Each row has a hidden value; after the row comes its grade, the name of the range that the value falls in. Each part has its own.
[   3  -38   33  -96 -175 -232  -34    1   87   85  -87 -117  182  269
  185  213  215  203 -110   29  108   22   55  -17   35  222  214 -170
  -53  138   30 -125  107  158 -151 -353  -50  141  135 -289   19] => K
[  -7  -74   14 -180  -71 -329 -463 -289  375   46 -188 -545  230 -113
  241  204  393  209   92  114  -66 -175  -94 -171  377   77   52  -34
 -644  339  232   19   91 -292 -144  -63  236  293  572 -249  101] => G
[  61 -200 -122   44   74  120 -351   30   91 -131  246  -86  -57  110
 -110  -65  104  200   -6  425 -429  130 -302  106 -122    8  244    1
  -84  300   97   -7   34   70  121  154 -168   71  183  119    5] => T
[  56 -200 -108    6  135  139 -235   67   45 -111  264   -8 -136   48
 -165  -42   55  257  -21  300 -352  120 -293  163  -89  -52  140   79
  -41  200  101   36  -14   76  132  220 -181   48   96  113   37] => F
[  58 -107 -158   67    8  166 -303  161   60 -235  257   17   -1  244
 -117  -52   34   10   16  349 -309  126 -262   64 -230   62  430  -59
  143  124   36 -107   50  203  108   96 -110  -29  136  148  -62] => T
[ -25  -20    5  -64  101  185  -92  272   24 -183  304   29   -8   88
 -286   -4  -58   -6  127  -73 -144   53 -239  179  -77 -158  178   54
  162 -129  117   51 -208  140  187  281  -68  -87   -6  259   36] => W
[-162    8 -298  124 -109 -137  -56 -227  -42  154 -112  154 -143  184
  249  105  -14  222  -88  345  -18   73  -12 -184    6  150  247 -139
  132  212   89 -167  245  131 -168 -204   -6  174   47 -268 -212] => F
[ -37   -4 -141   18   41 -159 -432 -492   96 -102 -240 -157 -197 -135
  191  228   97  335 -129  389  137  -87  -99 -243  128  250   97  128
 -363  348   72  -44  600 -187 -329  -24  152  233  477 -472  -68] => F
[-296  410  236   49 -235 -249  109  -38 -286  -81   60   36   47  171
   37  489 -273  238  245 -340  328   94   72  -10  -18 -146   50   -8
  285  -99  208   27   82  126 -373 -194 -303   26   49 -259   60] => K
[-146   97  373 -112   42  253 -287 -328  112   19   94 -287   64  -98
 -465 -195  -89 -128   77   87   64  -94 -300   -2  -28   44  -89   35
 -264  151    2  143   85 -257  102  312  137   31   33  196  -97] => H
[-123   35    9  -26  -15 -146   -3  115  -20  -19 -234   32   67  246
   88  271  134   97 -172  -97  298   42  203  -24   55  231  235 -201
   48   70    3  -37  184  261  -67 -348   55   63  112 -251  -30] => A
[-301  324  325  -19   57  271  251   28 -306  -55  185  264 -156   55
 -521   57 -459  -61   87 -370  406   43  -96  143 -169 -134  -93   96
  429 -310    3  140  -11  127   18  239 -108 -173 -360  142 -100] => W
[ -68   45   35  -99 -209 -220  207  -25  -45  188   21   63   68  238
  140  225   32  280  -48 -111  172   29   20   25   14   74   70  -85
  156  -34   66 -123    5  171 -206 -266 -154  107  -93 -290   -8] => K
[  71 -121  171 -273   81  288  209  206  109   86  179  101   57  149
 -429 -206   37 -120 -180 -205  197  -78 -178  220 -119  120   36    8
  157 -280 -152  -33 -172  167  254  177  123 -119 -335  178  -73] => G
[-326  205  133   18 -109 -147 -354 -307  118   84  -58 -382  169  -61
    2  102   -7   -3  328   52  -97  -43 -112 -179  248 -144   30 -135
 -295  282  306  125  -60 -253  -43   63  105  190  299   65  -44] => W
[  74  -60  193 -180   50  111  -33  397   60 -197  346  -92  150  150
 -309   82   68   57  106 -258  -87   46 -203  303  -80 -145  124   51
   83 -165   90   68 -293  169  168  177 -168  -99    8  216  181] => A
[   5  -28 -107   79   -5  193 -285  199   29 -272  254   29   32  270
 -169  -41  -24  -88   60  266 -234  124 -235   52 -256   47  459  -81
  214   57   33  -98   32  224  115   98  -90  -73  109  197  -79] => T
[-255  106 -183  127    8  -77   46  -83 -159   66 -208  249 -184  177
  110  196 -100  148 -131   96  226   93  137 -122   21  146  202 -144
  228   95   53  -52  261  227 -108 -223   27   83  -13 -240 -180] => H
[-153  -84 -190  -24  -18 -146    8 -305   61  335 -144   33 -137    9
  166   31   79  302 -113  224  -17  -15  -40 -115  192   85  -24  -76
 -115  238  122  -42   96  -34  -66  -86   77  236   -1 -230 -145] => H
[-216   59 -242  102   12  -88   89  -25 -136   85 -197  284 -186  191
  147  190  -61  166 -154   85  210   86  139 -106   36  150  220 -141
  251   59   50  -81  220  262  -92 -229   37   83  -33 -252 -174] => H
[ 102  -57   75 -195    6   93   23  431   90 -192  353  -12  150  188
 -233   75   62   13  114 -264  -70   15 -209  253  -88 -135  208   50
  190 -277   87  -26 -316  214  139  174 -104 -117  -22  190  132] => A
[ 118 -206  186 -324   63  127 -202  -61  385   93   10 -330  214  -11
 -261 -204  311  -95 -123   12   39 -196 -225   60  105  198   25  -22
 -388   50  -63    5  -66 -136  206  160  316   65   85   93  -13] => G
[  19  -53  173 -197  162  412  210   79  -24   19  151  247 -137   88
 -537 -223 -137 -111 -255 -127  328  -59 -190  192 -217  180    0   95
  250 -284 -227   -8   51  162  199  254  121 -159 -391  126 -151] => W
[-179   39  -99  -42  -17 -150  142  -59  -45  177 -123  129  -91   83
  104  193    3  228  -70  -90  191    5   67  -40  150   33   29  -67
   89    0  113  -21   40  118  -89 -132   37  115  -44 -225  -74] => R
[  56  -56  -57 -119   87  130  -93  446  102 -263  264   16   90  163
 -206   60   62  -72  106 -167  -93   22 -175  180  -54 -105  310   14
  183 -229   98  -11 -244  231  200  198   12 -118   71  227   77] => R
[  89 -106 -122 -118  120  133  -40  461   83 -253  265   92   22  163
 -181   64   69   -5   42 -139  -90   31 -168  204  -65  -85  299   46
  219 -246   79  -29 -218  268  195  195   -7 -119   38  182   78] => R
[ 102 -128 -136 -130  112  101  -73  437  115 -232  255   51   33  144
 -143   65  106   20   48 -113 -128   21 -178  189  -33  -88  296   46
  160 -209   98  -32 -225  239  186  192    3  -92   78  165   88] => R
[-266   95 -161  220  -92  -30  -11 -277 -202  143 -195  262 -198  273
  109   87 -139  164 -202  378  141  156   81 -177 -139  280  251 -221
  245  289  -30 -128  426  221 -165 -320  -76  122  -74 -278 -296] => T
[   9  -50  -23 -138 -235 -248  203  -51   25  253   42   36   84  246
  201  179  113  337  -93  -25   88   17  -21   27   26  111   76  -81
  102    2   58 -176  -17  156 -205 -282 -155  146  -86 -325   -5] => K
[-285  212  312  -98 -137  -87 -231 -171  142  105   47 -418  297  -22
 -153   58    2  -90  357 -173  -32  -78 -137  -64  213 -193  -36 -131
 -252  125  267  149 -240 -230   37  104   85  112  165  180   11] => G
[-186   18  -69   21   70 -114 -188  -35   57    4 -303  -65   16  105
   88  184  148   52 -120   58  177    6  151 -120  167  201  209 -199
 -134  214   71   31  208  105    7 -216  197  128  236 -174  -76] => R
[ 130  -87   70 -213    2   93   98  426   66 -152  386   40  111  190
 -237   69   51   78   74 -269  -58   21 -225  286 -109 -134  162   87
  225 -306   67  -40 -316  229  119  177 -151 -118  -89  154  139] => A
[-271  109  -94  194    9  -23 -196 -167 -110  -16 -294   91  -97  214
   63  137  -37   30 -165  283  188  109  145 -188  -41  288  303 -247
   67  312   -7  -30  419  181  -79 -290   80  105  136 -201 -221] => F
[ -85 -115 -223  -76  -27 -200  -80 -240  164  264 -114  -76  -53  -21
  224   66  174  283  -45  190  -83  -62  -76 -123  255   45   27  -54
 -203  206  172  -60   21  -73  -64  -45  128  243  128 -215  -77] => W
[-128  -57 -194   70 -153 -134 -204 -458   91  272  -78  -73  -65   91
  213  -30   71  252  -57  510 -178   21 -152 -211   49  160  130 -130
 -142  408  106 -140  229  -86 -152 -129   10  264  109 -227 -211] => T
[ -10 -111   55 -106  186  152  -87  165   28  -80  316  -37  -96  -60
 -309   -6  -13  210   98  -50 -236   57 -284  256   29 -237  -47  147
  -35   -1  173  168 -242   20  204  366 -148   -5    3  228  126] => W
[  27 -138  -71   13   27  144 -196  -30   29  -40  338   -9 -103   78
 -174  -94  -23  226   47  331 -378  114 -361  131 -144  -81  123   70
   23  180  107  -12  -43   31   84  239 -223   46   17  134  -18] => T
[  21  -46 -201 -100   80 -266 -237 -194  126 -112 -240  -91 -146 -119
  263  366  194  379 -121   62  225 -119    9 -140  256  156   88  148
 -283  111  127  -37  379  -61 -284  -60  181  191  447 -495   58] => R

Next part:
[ -38  145 -104 -142    4   31   -8   17  -82   70  -47   83 -141  -16
 -118  -23 -231   63   72   67   39  257 -185 -192   16 -157  115   47
 -181  257  -94  -30 -165  -99 -136   30  103   65  -15   94   45] => Q
[ 176  145    9 -199  -41  -78   43  357 -318 -161  247  318 -125 -190
 -190 -209   93 -115  105   22  443  156 -117   77  362 -225  -40  -66
   92  141  126 -139   60 -360  -43  230  -38  107   76  195  -32] => X
[-185 -155 -129   37 -121   29   -3 -167   61  152 -180  -57  -98   71
   20   61  -96  278  107    1 -171  152 -128 -116  -42   32   30  112
  -35  112 -127  -13 -184   60  -91  -80   90  -75 -114   13   24] => Q
[-358   24  -83    8   55 -153   98 -110 -120  -59  -95  161  -94  121
  -19  -98 -160   59  194  164 -155   89 -284   -6  107  -75  136   56
 -163    1    0   40    1   61   -6    7  142  153   78   84  145] => V
[ 260  134  176 -337 -183  -81   35  219 -302  -94  117  398  -76   65
 -123 -194  183 -273   88   33  435  258 -117   31  344 -293  190  157
  -12   46  -73 -121   75 -282  -29   65  -38   81  189  289  -81] => D
[ -46  -61 -166  -88  -75  -82   69   85 -117    5  -47   27  -90   49
 -164 -175   66   37  122  114   57   93 -153    7  275 -123  -24    5
  133    2   29 -122   17  -92   68  -51  -17    3   -7   87   48] => C
[ 175  -89  -89  148   29  165 -162   44  425  309   77 -577  357 -378
   38  375  -40 -197 -102 -150 -293  120  254 -148 -260  231 -262   81
  490 -116   88  -20    2  -90 -201  141   -8 -601 -352 -250 -163] => X
[ 151  202  121   97  214   29 -132  179  171   90  297 -212  337 -472
   89  314 -154 -413  -34 -125  -66  118  159  -31 -222  186  -50   36
  233  -35  184  121  112 -182 -258  382  130 -346 -184 -122 -197] => V
[  82 -118   98  266   -7 -102  -34  -18  207  148 -114 -272  200 -117
  221  122  169 -168   37  -45 -152 -144  118  234 -122  297  -88  137
  322 -195  152   87   78  104    1  -50   67 -221 -107 -104 -154] => U
[  66  224   68  186  189 -160  -22  112  -94   -3   33   19  -12 -254
  111  -40  -50  -78  114   29   91  -60  -49  218  -34  166   24  -58
   18  138  225  149  -15   22  -10  149  177  135  -45   10 -103] => C
[  28   43  148 -188 -187  -53   15   -3 -224  -12   66  351  -67   48
  -19  -85   72   19  192  -33  230  287 -138   10  199 -171  206  156
  -67   87 -123  -32  -37 -149  -61  116   77   37   28  215  -91] => D
[ 325  194  235  226  199  -35 -150  171  219  111  124 -271  306 -419
  260  306   11 -507 -127 -111  -51  -63  232  126 -307  337  -87  100
  241  -69  232  174   97  -25 -204  202   83 -249  -66 -129 -222] => V
[-160    9 -178   32   -3  -92   59  -25 -128   -1 -144   76 -211   27
  -69 -165  -59  226  145  135  -28   68 -225   13  150  -70  -41  -36
  -57  146   42  -43 -126   39   34  -46   45  186   11   69  135] => L
[ -32 -156 -114   57  -63   23  -18  -28  196  164  -78 -269  128  -54
  -13  111   19  -53   22    2 -212   76   18  -64  -20   65 -117  110
  270 -125   13  -62   10  -23  -62  -38   -7 -291 -138  -82  -15] => U
[-165 -119 -132  135  -33  -63   30 -105   72  111 -169 -135  -21    5
   23  -17  -15  160  135   55 -185   13 -100   47   17   71  -63   48
  120  -18   41   -6  -68   82   20  -71   76  -55 -113  -37   33] => X
[ 185  320   67 -228  -13   46  -56   30  -85  149    3  111  -27  -72
 -108  -14 -206 -100  103   10  183  366 -107 -156  -28 -215  254  116
 -166  277 -126    6 -160 -156 -128   89  167   17  -71  128 -108] => D
[-256   32 -107   57   46 -193  113  -50 -144  -47 -131  115 -116   83
  -45 -209  -51  101  230  178  -64    8 -258  124  183  -70   61   -5
  -43    4   90   10    4   63  104  -33  119  196   37   77  114] => X
[ -59   42  -71  140   78  -62   -5  -70  127  135 -192 -197   20  -35
   70   46 -106  -40   47   83 -202   -5  -71   18 -125  104  -10   75
   30   18   61   61  -68  113  -34  -89  110  -26  -53  -61   23] => U
[ 131 -158  -60  194  -15   27  -94    6  297  205  -64 -439  230 -190
  102  209  143 -175  -83  -42 -271  -17  169    4 -111  245 -257   98
  438 -194  115  -18   43   55  -60  -24  -76 -381 -160 -166  -66] => L
[-111 -155  -95  236   16  -11  -55  -94  186  140  -53 -273  116 -165
  119  168   22   73   42  -31 -303   12   39   11  -95  235 -192   41
  266  -92   97   36  -26  102  -65   57   26 -234 -179 -132   -9] => L
[ 416 -137  -43 -310 -324   46    7  353 -196 -101   -9  207 -259   73
 -167 -163  377 -181 -202   47  393  144  -38 -103  394 -248 -240  118
  156   56  -64 -335  -22 -289  -92 -153 -389   39  330  233  114] => V
[ 183   31  182 -177 -193  -51   -7  157 -286 -111  122  414 -151  -25
   23  -79  191  -63   54  -52  362  206  -89   41  239 -118   70  124
  -49  125  -59  -67  -25 -196 -114  128  -51  110  168  246  -61] => M
[ 224  101   54  -84  -65  -63    5  300 -279 -146  115  311 -233 -171
  -32 -141  133  -30    4   -3  399   68  -91   91  227  -86 -106  -27
   -9  223  106  -91  -62 -223 -102  127  -80  209  166  182    3] => U
[ -58  -91 -168   68  -53    6    4  -67  111  149 -217 -188  -65   20
  -14    9  -40  116   31   70 -172   57  -85  -66  -25   25  -97   71
   81   46  -10  -53 -130   60  -34 -144   11  -62  -66  -36   70] => U
[-228   97 -125  107  155  -67   15  -88   69   74  -91 -117   21  -74
    4   40 -241    2  109  113 -258   77 -154  -55  -87   34   14   15
  -41   36   73   69  -49   75  -63   44  153    5  -70  -59   90] => U
[ 205  280  180 -103   45   25 -105   88  -71   46  149  140   51 -222
   51  128 -113 -231    8  -60  139  286   -9 -100  -84  -38  123  111
  -93  177  -24   66  -68 -140 -221  241   96  -30    6   87 -111] => D
[-242  -26   91   67  -33 -107   15 -208  -29   61  -74  114   36   67
  139   51  -71   71  213    8 -153  136 -141   45  -32   66  208  161
  -85  -22  -66  122  -28  104  -46   57  204  -13  -55   58  -46] => M
[ -21  -64  266  181  -36 -166  -17 -117   67   79  -51   -9  214   -6
  285  114  152 -201  142  -60 -103  -36   41  251  -82  246  161  226
  140 -211   49  172  123  120   -8   33  169 -144  -40   13 -199] => M
[-185 -246  -24   46 -184  -50   40 -132   27  123  -93   -9   25   87
   41   13   56  209  220  -54  -71   86  -80   71   70   61  101  142
  134  -47  -79   -1  -32   -5   -4  -34  137 -174 -172   41 -116] => Q
[ -29   14  188 -155 -152  -65   -3   31 -277 -153  188  463  -76  -19
   55  -12  117  -56  105  -41  177  284 -134  -22  224 -120   87  141
  -86   22  -75  -30   23 -146 -145  239  -27   74  166  223   12] => D
[-116  -60 -152  224   76   51  -89  -91  183  146  -45 -268   39 -238
   92  209 -120  142   -4  -26 -320   84    7 -108 -172  206 -225   -6
  142   62   80   41 -138   96 -151  104   29 -167 -179 -146   55] => L
[-204   41 -187  157  135  -64   -3 -111   68  100 -150 -177  -38  -62
   13   23 -180  102   82  122 -285   47 -141  -55  -70   96  -50  -16
   -7   69   71   60 -102  150  -20  -19  106   23  -84  -70  108] => C
[-114  242  -11  103  229 -157   37   -6   39   67  -69 -107  108  -91
   11  -32 -222 -207  161  136 -133    1 -128  100  -82   31  146   24
  -21   -7  151  131   53   45   12   49  245   38  -66  -34  -24] => U
[ 292 -291  -67 -139 -317  138  -64   73  206  229 -113 -267   88   55
  -66  118  257 -138 -130  -72  -10  163  131 -156   72  -22 -151  234
  379 -121 -141 -214  -22 -140  -97 -196 -198 -421  -63    6  -85] => Q
[-120  173   90  -10   -6 -137   38 -227  -71  114 -265  129  -68  189
   84  -96 -131   22  215  127  -76  152 -223   45  -42  -68  326  183
 -252   95 -105  122 -119  169   36 -123  239  189   29  116   -7] => D
[  59  174  116  171  174  -89  -60   48   58   30   -7  -66   75 -207
  187  135  -87 -244  -21   17  -88  -24    1   77 -185  195   -4   69
  -13   32  147  149    1   61 -139  104  112   15   41  -35  -41] => V
[  60  105  184  209   93 -145  -30  141 -133 -104  129  177  -25 -293
  223   39   70  -68   73  -69  148  -73   -7  256  -21  216  -61   -9
   30   88  222  132   11  -30 -113  244   95  120   44   44 -100] => U
[-213  119 -129   75   88  -87   46 -130  -27   94 -251   -6 -170   68
    1  -80 -259  182  157  146 -133   60 -247  -21  -74  -18  134   29
 -228  210  -12   77 -186  128  -16 -108  209  200  -24   30   87] => V

Next part:
[ 127  196  101  -37   31  374 -339   49  -49  158 -116  414 -152  243
 -161  124 -118 -229  216 -305   29   47  228   19  156 -209  -75 -145
 -162 -165  -10   43  -13 -192   89   28 -101  -25 -264 -102  -59] => B
[  26   23 -194 -103   78 -213  200  394  152  -91 -163 -261   19  -89
  130 -126 -100 -100 -110  135  151 -136 -190  126   16  129  -94   99
  384  234  220  -74 -311   19 -306  347  -80  173   17  158 -180] => Y
[ 182  202  -52   39    2  230 -148  -35  -10   53  -35  322  -73  151
 -144   52   49  -61  -34 -171   44   66   68    3  124 -107  -67   13
 -313 -140  -44   13  -86 -129   47   78 -123    0  -98  104  131] => N
[   6  116   59  -84  -97  208 -378 -156  -26   58   17  313 -173  143
 -236  -24  -36  -99  119 -217  -47   71   98  -41  102 -157  107  -69
 -223 -190  -60  -37  -39 -101  147 -111 -107  -78 -191   12   92] => B
[ -61  -15   62  -28 -206  173 -197 -403   17  -84  196  251 -182  -26
 -203 -194  186   93  -81 -105  -95  182  -40 -157   94 -147  204  -49
 -382 -138 -168  -78  -42 -116  303 -227   23  -89   14   53  417] => P
[ -81  -85   55 -138  -89  -72   36   60  160  -64  -28   60 -138    2
   92 -191 -118  -93   79   38   20    1  -82  -77  -21  -56  131  -89
   75  100  108  -89 -227   -7  -78   46   17  160   -2   21  -13] => P
[  53  367  -72  101  -56  273 -248  -83  140  109  -29  341  -11  235
  -96   44  143  -75 -197 -170  -55  112  -10   15   33  -72 -260   42
 -280 -155  -70   87 -114 -243  120  -56 -162  -94   69  204    0] => N
[ 124 -117  -44  -50   34 -101  272  296  -73 -241  -91  -71  -99  -12
  167 -120 -185  -84  -56  122  198 -100   54  197   51  106    8  116
  235  199   46 -144 -199   -5  -80  372  -13  330 -151 -130  -31] => S
[  -4 -230 -136 -155 -113 -235  187 -217    6 -233  159 -273   19 -204
 -111 -190   35  284  -96  209  -35   50 -137 -113 -170  108  429  161
 -298 -109 -127 -159 -124  228   10 -129  -34  146  109  230  487] => N
[  42   21  -91  -91   17 -115  221  133   43 -158   -5 -139   65   15
   90 -143   13  136 -134  154  111   11  -99   68 -167  159  -27  212
  -47   36    0  -68 -174   -3 -148   79  -88  149   90  206   77] => E
[ 269  208  -60  -27  191  405   84  326 -148  247 -128    7   16   -7
  -83  154 -136  -88  107  -82   49  -21  219  146  228  -25 -152   38
   49  -76  123  -33    5  -12   72  207  104  167  -45 -141   -5] => N
[  -3  161  -22  -59  -80   59 -250  -44    0  -63   -7  218  -85  203
 -113  -52  -16  -53  -36 -111   23   39   34   69  -27   -7  -22   92
 -149 -131  -70  -37 -112 -113   32  -25 -208  -35 -134  120  -15] => Y
[ -32  192   13 -131   29  346 -162  102 -102  177   26  -55  -55  -69
 -178  -73   16  -10   56 -102  -45   59   71   91  188  -22  -86   36
  145  -82   83  -83   24  -97  197  -70  106  -80    5  -90   12] => Z
[  13 -100  -85  -87  141   20  323  315  134  -73 -129 -394   93 -204
  152  -38  -23  -20  -62  116   94  -23  -92   30  -47   69  -86  -42
  282  173   75   21 -144  -73 -117  154   78  151  141    0   42] => S
[ 114 -176   -2  -92   38   62  281  179 -153 -145    4 -172 -102 -178
   44 -130 -127   18   20  109  112  -33   90  111  137   51  139   58
  160  121   25 -176  -74   47   90  220  156  281  -80 -220  189] => B
[-183 -273  -30 -194  -66 -273  381  109  190 -215   62 -423  -47 -327
  183 -399   24  125 -104  292   52   -7 -302  -83  -82  108  187   30
  314  289  143 -160 -260   64 -122   52  172  185  226   93  161] => J
[ 118  285  -81 -118  100  146  -88  220   53  259 -124   38   53  123
 -107   58 -116  -32  107  -38   -6  -25   29   43  -14   16 -102  101
  -51 -133  159   -7 -105   37 -143   23  -73   68   22  204 -123] => E
[   4  120  144  -94   86  429  -58  104  190  387 -102  107  -61  -32
  -43   26  -54 -135  253 -141 -111   94   50 -199  109 -244  -67 -283
   -2  -47  170   85  -27 -126   74 -137  221   22  146  -49   21] => J
[ 211  171  -22  -96  156  332 -276  223  124  399 -246  263 -153  -21
 -244  166 -138 -350  366 -333   32  -55   43 -157  393 -357   16 -369
   16  -30  300   65 -125  -53 -174  225   20  -39 -214   10  -63] => Z
[  29   57  -80 -131   96  148  185  182  -92   -8   14 -326  126 -114
  -22  -38   10  161  -51  101   27   47   38  116  -72  156  -53  183
   56  -73  -12  -66   -3    5   53  -39   47   72  133   21  124] => N
[  55  106  236  -92   21  370 -164   58 -117   74   -5  391 -224  158
  -65 -111  -16  -99  214 -219  110  100  171    5  178 -181  -90  -90
  -70  -22   34  -41    5 -256  101   16   57  -33 -204 -163   15] => J
[-191   78  -61 -172  -63  -73 -138    2   94 -108   19 -189   59   45
  -56 -132   42   81  -91   32  -25   53 -110   44 -227  126  -12  138
   31  -96  -62  -21 -114  -74  -31 -194 -180  -99   72  220  -20] => Y
[ 138   17  -64  -51  -71  106 -192  -89  -34  109  -12  180 -200  -35
 -258  -10 -146 -118  103  -96  -70  -38   78  -39  246 -147  272  -57
 -133 -110   41 -125 -103  116  134   85   11  133 -178  -20  185] => B
[   3  -69   26 -130  -82 -176  -85  131   62 -181  -87  219 -229  116
   52 -187 -177 -195  101  -45  159  -81  -45   33   64  -60  122  -40
  116  144  116 -127 -279  -38 -198  258 -144  147 -271   15 -120] => Z
[ 128  202   87 -111   89  376 -251  221 -107  226 -128  274 -158  133
 -147   66 -172 -231  276 -252   60   -7  212   81  260 -166  -87 -111
   72  -75  144  -36  -24 -117   39  128    7   16 -253 -170 -144] => Z
[  38   18   37 -112   57  323  -91   -6   43  194  -46  -38   -8  -74
 -160   93  -60  -42  190 -122  -99   80  104 -124   48 -148  102 -177
 -127 -170   -8   37   28  -29  134 -159   90   13   33  -53  187] => B
[   8  -41   23 -134  -76   59  -43    3   28   63   11   77 -170  -62
  -79 -133 -143  -72  133   -6  -43   -7   10  -63  134  -94  224  -67
    9   -2  113 -141 -140   87   60   32   89  162  -56  -48   95] => P
[ 104  134 -125 -157  214  145  429  488 -125  135  -60 -534  205 -170
   93  -42 -128  180  -49  268   47  -51   58  255  -56  293 -177  325
  341   38  172 -126  -25  124  -26  112  191  278  242  -20  -59] => E
[ -74  136  -32  -53  -66  143 -285 -155  171   57  -19   98   -9   88
 -169   17   77  -41  -27 -145 -103  101  -50 -107  -74 -101    5  -79
 -221 -186  -91   81  -80 -141   72 -216 -147 -138   38  199  104] => S
[  18  117   35 -145   38  227 -125  195  -18  189  -87   36  -92   20
  -84   -5 -186 -145  196  -89  -24  -20  111   51  131  -67    4  -59
  157  -45  149  -71  -65   -6   46   37   60   89  -83 -107 -113] => Z
[ -15  -60   38 -195   43  240  183  150  -73  175   39 -291  -17 -237
  -38  -90 -160   67  163  110 -102   25   99    1   83   19  164   -5
  174  -33  126 -152   11  146  193  -87  303  215  146 -196  140] => P
[ 100  -16  -55  -25   16  -17   60  206   62  -95 -114   84 -158  -26
   48 -109  -79 -185  -31  -30  150  -73  -50   66  194  -58  -24  -50
  188  197  123  -76 -232  -90 -103  344  -23  156 -152  -32  -35] => B
[ -60  204  -50 -152   90  175 -127  234  112  189 -134 -152   94   57
  -52   67  -98  -80   88  -58  -48    6   20   49  -93   25 -146   -1
  145 -108   98   51  -73  -64  -60  -90  -68  -28   75   99 -182] => Y
[ 156  -23    2  -42  105  236  170  230 -118  -33  -44  -31 -107 -147
   -3  -81   -2  -61   19  -44  156    1   64   93  277  -51  -63  -34
  165  143   86  -89  -63 -120   57  276  145  117  -99 -195  127] => Z
[ 161  127 -116  -96  181  213  268  405  -83  172 -106 -290  108 -112
   29   52 -153   19   26  110   34  -51  104  173   73  127 -118  144
  222    4  165  -83  -53   87   -7  173  137  245  113  -70  -43] => N
[ -57   -7   85  -79 -171  154 -106 -193 -161 -118  170  126 -162   44
 -108 -184  -26   85  -40    0  -62  103  130   74   29   21  160  129
 -146 -129 -151 -180   -3  -28  350 -152   41   90  -61 -133  214] => Z
[  64 -113  -77   -3   25  127  303   96  148   79  -53 -256   22 -225
   80    9 -118  -29  -58  151 -109   -1    5  -56   32  -13  109  -90
   85   55   34  -31 -112   87  158   42  227  324  227  -97  202] => B
[ 131  309  -28  118 -126  223 -225 -113    2   39    6  508 -125  324
  -76   16  -12 -100 -155 -131  -37   70  129   95   75  -52 -129  119
 -337 -169 -102  -29 -121 -141  204   35 -154   95  -76   68    5] => N
[ -21    5   -1  -16  -72   83   32   16   93  -64   -1   59 -104  -22
   42 -131    0  -68  -95    4    4   36  -39    7   70  -36   -7  -28
   41   74    5  -57 -155 -107  102   62   42  114   32  -29   74] => Z
[  60  -58 -174  -59  102  -19  299  232  309  124 -164 -342  121 -215
   99   53 -101  -63  -24  142  -57  -48 -147 -125  -55   -8   50 -124
  118   82  157   49 -222  106 -154  102   94  244  267  146   77] => Y
[  78  318  -44  -62   51  184 -208  114  185  245 -148  234   41  244
  -74  114  -66 -118   94 -145  -31   35    9  -51  -72  -86 -152  -31
 -203 -176   96   96 -141  -82 -148  -46 -169  -10   28  254 -146] => E
[ -18  137  162 -146   42  385 -324  -31  271  392 -129  324  -95   95
 -152   92  -50 -210  397 -309 -111  122   19 -341   62 -377   38 -428
 -235 -167  149  153  -61 -146  -61 -225   34 -129   10   88   12] => J
